Here is a tiny trained network, its code and every weight. The questions are about switching its units off for an input and a class, where a switched-off unit gives its printed mean instead of its output.

import numpy as np


def w(rows, s, z=0):
    codes = np.array(rows[::2]) - 128.0
    scale = np.full(codes.shape[1], s)
    scale[-1] = z or s
    return codes * scale


def f(y):
    return np.maximum(y, 0)


def log_softmax(a):
    a = a - a.max(-1, keepdims=True)
    return a - np.log(np.exp(a).sum(-1, keepdims=True))


def net(x, mask):
    res = np.array(x, float).reshape(1, 5) / 4 @ E
    y = f(res @ A[0][:, :-1].T + A[0][:, -1])
    res = res + np.where(mask, y, B[0][:, -1]) @ B[0][:, :-1]
    return log_softmax(res[-1] @ U[:, :-1].T + U[:, -1])


A, B = {}, {}
E = w([
[178,145,129,219,109,125,58,181,51],'x0',
[125,247,181,125,214,172,206,212,90],'x1',
[130,118,120,144,115,128,143,136,138],'x2',
[129,131,131,125,118,131,130,131,127],'x3',
[82,45,124,60,112,2,162,185,46],'x4',
],0.0094)
A[0] = w([
[101,75,106,144,62,89,61,158,60,109],'N1',
[74,64,116,19,110,137,197,85,198,60],'N2',
[201,160,113,192,139,196,33,78,171,177],'N3',
[113,92,93,107,100,114,92,2,204,94],'N4',
[197,236,171,138,180,242,181,157,207,124],'N5',
[82,157,175,67,179,164,225,92,191,130],'N6',
[93,127,95,141,92,97,78,34,201,200],'N7',
[146,70,108,125,80,77,42,136,90,108],'N8',
[117,62,56,109,90,167,81,44,210,31],'N9',
[24,98,90,6,144,76,204,133,121,107],'N10',
[85,181,157,141,170,162,169,241,43,56],'N11',
[178,29,66,122,97,46,17,155,60,115],'N12',
[196,145,102,195,116,219,5,53,174,2],'N13',
[52,68,142,82,110,94,169,75,185,5],'N14',
],0.0064,0.0092)
B[0] = w([
[75,152,79,94,158,176,93,89,121,202],'N1',
[159,93,149,195,151,78,85,192,83,185],'N2',
[187,158,219,91,62,111,145,193,120,254],'N3',
[176,169,204,142,122,116,166,182,117,200],'N4',
[74,143,93,74,118,185,159,78,186,245],'N5',
[94,160,102,67,129,161,133,64,192,217],'N6',
[142,80,121,186,179,85,106,176,74,238],'N7',
[116,122,74,113,131,153,100,105,146,199],'N8',
[190,222,205,42,49,207,255,133,157,182],'N9',
[203,156,201,150,65,120,171,186,125,223],'N10',
[195,69,162,206,154,60,128,198,99,198],'N11',
[91,144,70,118,170,159,84,96,130,240],'N12',
[114,40,109,221,227,42,46,168,71,196],'N13',
[108,46,104,174,182,107,44,137,105,153],'N14',
],0.0089,0.0093)
U = w([
[169,168,184,109,99,132,165,163,141,5],'0',
[142,68,122,166,165,76,86,172,85,230],'1',
[2,145,24,78,143,172,115,34,171,132],'2',
],0.0099,0.00028)

Each question gives the input, the list of numbers given to net, and the class t.
The units are the neurons (one row each of A and B). Each row of codes is followed by its name. A weight is (code - 128) times the scale printed after its matrix; where a second scale follows, it is the last column's (A, B and U).
mask holds one flag per neuron, in row order. A switched-off neuron (its flag False) gives its mean, the last column of its row in B, instead of its output. The means were averaged over made-up inputs and are rounded, as every weight is.
A unit's drop is (log p(t) with every unit on - log p(t) with that unit switched off) / (log p(t) with every unit on - log p(t) with every unit switched off).
The circuit of an input: a set's keep is (log p(t) with only the set's units on - log p(t) with every unit switched off) / (log p(t) with every unit on - log p(t) with every unit switched off). Starting from the 12 units with the biggest drops (on a tie, the unit counted first), units are removed one at a time, each time the one whose removal leaves the highest keep (on an exact tie, the one counted first), for as long as the keep stays at least 0.8.
circuit, biggest first: the units of the circuit, biggest drop first
k most important neurons: the k neurons with the biggest drops, biggest first
drop of u: that unit's drop, to one decimal
input [-5,3,1,7,0], class 2: circuit, biggest first => [N3]
input [-5,-8,-5,0,-6], class 0: 3 most important neurons => [N9 N4 N3]
input [3,0,5,4,-6], class 1: 3 most important neurons => [N13 N9 N10]
input [4,8,5,5,1], class 1: 3 most important neurons => [N11 N9 N3]
input [-2,-6,6,-4,-3], class 0: 2 most important neurons => [N9 N4]
input [-2,-5,-3,-7,-1], class 0: 4 most important neurons => [N9 N13 N4 N11]
input [0,-8,8,7,-2], class 0: 2 most important neurons => [N9 N4]
input [-1,2,6,7,-6], class 2: 2 most important neurons => [N5 N10]
input [4,-7,7,0,2], class 2: 2 most important neurons => [N12 N1]
input [-8,-7,-8,6,4], class 1: 3 most important neurons => [N14 N2 N7]
input [0,-7,-3,0,-4], class 0: 2 most important neurons => [N9 N3]
input [-5,-6,-7,4,-4], class 0: 2 most important neurons => [N9 N4]
input [-2,6,-7,-1,-8], class 2: drop of N5 => 1.1
input [-5,-3,-4,-6,-3], class 0: drop of N9 => 0.3
input [-2,7,7,4,-7], class 2: circuit, biggest first => [N5]
input [-1,8,0,0,-2], class 2: drop of N3 => 0.1
